Below are the code and all the weights of a small trained network. Each question names an input and a class and asks about switching units off, where a switched-off unit gives its printed mean instead of its output.

import numpy as np


def w(rows, s, z=0):
    codes = np.array(rows[::2]) - 128.0
    scale = np.full(codes.shape[1], s)
    scale[-1] = z or s
    return codes * scale


def norm(h):
    return h / np.sqrt((h * h).mean(-1, keepdims=True) + 1e-5)


def f(y):
    return y / 2 * (1 + np.tanh(0.7978845608 * (y + 0.044715 * y**3)))


def log_softmax(a):
    a = a - a.max(-1, keepdims=True)
    return a - np.log(np.exp(a).sum(-1, keepdims=True))


def net(x, mask):
    res = np.array(x, float).reshape(1, 3) / 4 @ E
    u = 0
    for l in range(4):
        y = f(norm(res) @ A[l][:, :-1].T + A[l][:, -1])
        res = res + np.where(mask[u : u + 7], y, B[l][:, -1]) @ B[l][:, :-1]
        u += 7
    return log_softmax(norm(res)[-1] @ U[:, :-1].T + U[:, -1])


A, B = {}, {}
E = w([
[124,167,162,98,48,120],'x0',
[124,106,253,155,148,138],'x1',
[20,150,107,122,108,134],'x2',
],0.0056)
A[0] = w([
[107,123,5,109,94,134,28],'L0N0',
[160,116,75,129,145,144,79],'L0N1',
[163,122,61,133,163,108,156],'L0N2',
[172,120,53,131,176,128,176],'L0N3',
[244,125,143,136,152,136,16],'L0N4',
[100,122,65,122,179,133,2],'L0N5',
[209,128,20,123,120,122,94],'L0N6',
],0.015,0.0029)
B[0] = w([
[67,173,115,162,146,9,254],'L0N0',
[109,131,175,102,155,165,165],'L0N1',
[140,148,174,90,166,199,196],'L0N2',
[143,122,172,31,134,189,212],'L0N3',
[247,44,102,190,164,130,225],'L0N4',
[141,175,84,137,95,168,183],'L0N5',
[38,169,68,97,53,191,233],'L0N6',
],0.015,0.009)
A[1] = w([
[137,181,112,111,179,197,164],'L1N0',
[140,54,119,152,233,75,10],'L1N1',
[111,194,18,160,82,86,181],'L1N2',
[16,82,110,190,250,140,114],'L1N3',
[113,133,78,112,164,164,119],'L1N4',
[233,156,165,170,173,66,43],'L1N5',
[102,155,65,131,121,68,43],'L1N6',
],0.016,0.0013)
B[1] = w([
[236,62,50,147,100,90,178],'L1N0',
[79,57,228,81,117,46,192],'L1N1',
[30,196,146,174,126,151,244],'L1N2',
[72,245,5,133,127,151,192],'L1N3',
[196,118,131,174,185,125,158],'L1N4',
[76,79,188,94,219,17,203],'L1N5',
[109,192,82,115,129,159,197],'L1N6',
],0.014,0.011)
A[2] = w([
[125,156,187,131,81,153,72],'L2N0',
[159,137,245,124,84,65,111],'L2N1',
[124,98,216,124,104,91,6],'L2N2',
[140,151,167,131,155,91,87],'L2N3',
[124,101,202,147,60,107,135],'L2N4',
[138,103,222,140,104,78,53],'L2N5',
[117,62,233,124,136,58,81],'L2N6',
],0.012,0.002)
B[2] = w([
[89,92,116,76,141,85,145],'L2N0',
[125,76,122,155,179,94,209],'L2N1',
[145,103,132,167,213,110,193],'L2N2',
[100,91,111,114,138,164,146],'L2N3',
[139,160,183,124,142,98,170],'L2N4',
[114,58,97,133,172,98,202],'L2N5',
[120,126,250,51,93,81,255],'L2N6',
],0.015,0.0086)
A[3] = w([
[152,142,156,169,104,128,133],'L3N0',
[75,177,113,80,72,174,254],'L3N1',
[66,133,129,198,149,174,23],'L3N2',
[85,110,189,160,126,252,27],'L3N3',
[128,109,127,241,43,79,137],'L3N4',
[156,91,119,186,76,97,92],'L3N5',
[174,68,140,220,112,141,168],'L3N6',
],0.013,0.00095)
B[3] = w([
[98,123,116,105,174,168,118],'L3N0',
[115,103,179,217,125,91,255],'L3N1',
[86,160,123,3,149,169,180],'L3N2',
[210,188,81,163,144,19,137],'L3N3',
[81,88,123,162,98,120,129],'L3N4',
[81,115,130,136,139,182,123],'L3N5',
[104,159,143,129,39,123,146],'L3N6',
],0.016,0.0094)
U = w([
[125,42,234,95,201,22,91],'0',
[19,238,98,172,116,122,248],'1',
[254,109,84,101,108,209,12],'2',
],0.0097,0.0015)

Each question gives the input, the list of numbers given to net, and the class t.
The units are the neurons (one row each of A and B). Each row of codes is followed by its name. A weight is (code - 128) times the scale printed after its matrix; where a second scale follows, it is the last column's (A, B and U).
mask holds one flag per neuron, layer by layer. A switched-off neuron (its flag False) gives its mean, the last column of its row in B, instead of its output. The means were averaged over made-up inputs and are rounded, as every weight is.
A unit's drop is (log p(t) with every unit on - log p(t) with that unit switched off) / (log p(t) with every unit on - log p(t) with every unit switched off).
The circuit of an input: a set's keep is (log p(t) with only the set's units on - log p(t) with every unit switched off) / (log p(t) with every unit on - log p(t) with every unit switched off). Starting from the 12 units with the biggest drops (on a tie, the unit counted first), units are removed one at a time, each time the one whose removal leaves the highest keep (on an exact tie, the one counted first), for as long as the keep stays at least 0.8.
units of the circuit, in order: the units of the circuit, biggest drop first
top k neurons: the k neurons with the biggest drops, biggest first
top k neurons in layer l: the k neurons of layer l with the biggest drops, biggest first
drop of u: that unit's drop, to one decimal
input [-6,-4,0], class 2: units of the circuit, in order => [L1N0; L0N5]
input [-7,8,5], class 1: units of the circuit, in order => [L1N3]
input [-2,7,4], class 1: top 2 neurons => [L0N4; L1N3]
input [0,8,8], class 1: top 2 neurons => [L0N4; L0N3]
input [-1,5,6], class 1: top 3 neurons => [L0N4; L0N3; L1N3]
input [-7,-8,-4], class 2: top 2 neurons in layer 1 => [L1N0; L1N2]
input [-3,5,6], class 1: top 2 neurons => [L1N3; L0N4]
input [-4,-8,-6], class 2: top 2 neurons => [L0N3; L0N2]
input [-4,8,4], class 1: top 2 neurons => [L1N3; L0N4]
input [-2,-4,0], class 1: top 2 neurons in layer 0 => [L0N0; L0N6]
input [-1,-5,-1], class 1: top 2 neurons in layer 0 => [L0N0; L0N6]
input [1,-5,-8], class 2: drop of L0N6 => 0.1
input [5,-3,-4], class 1: drop of L0N6 => 4.5
input [-4,-2,-1], class 2: drop of L1N0 => 0.1
input [-3,8,6], class 1: top neuron => [L1N3]
input [-4,4,3], class 1: top 3 neurons => [L0N4; L1N3; L0N3]
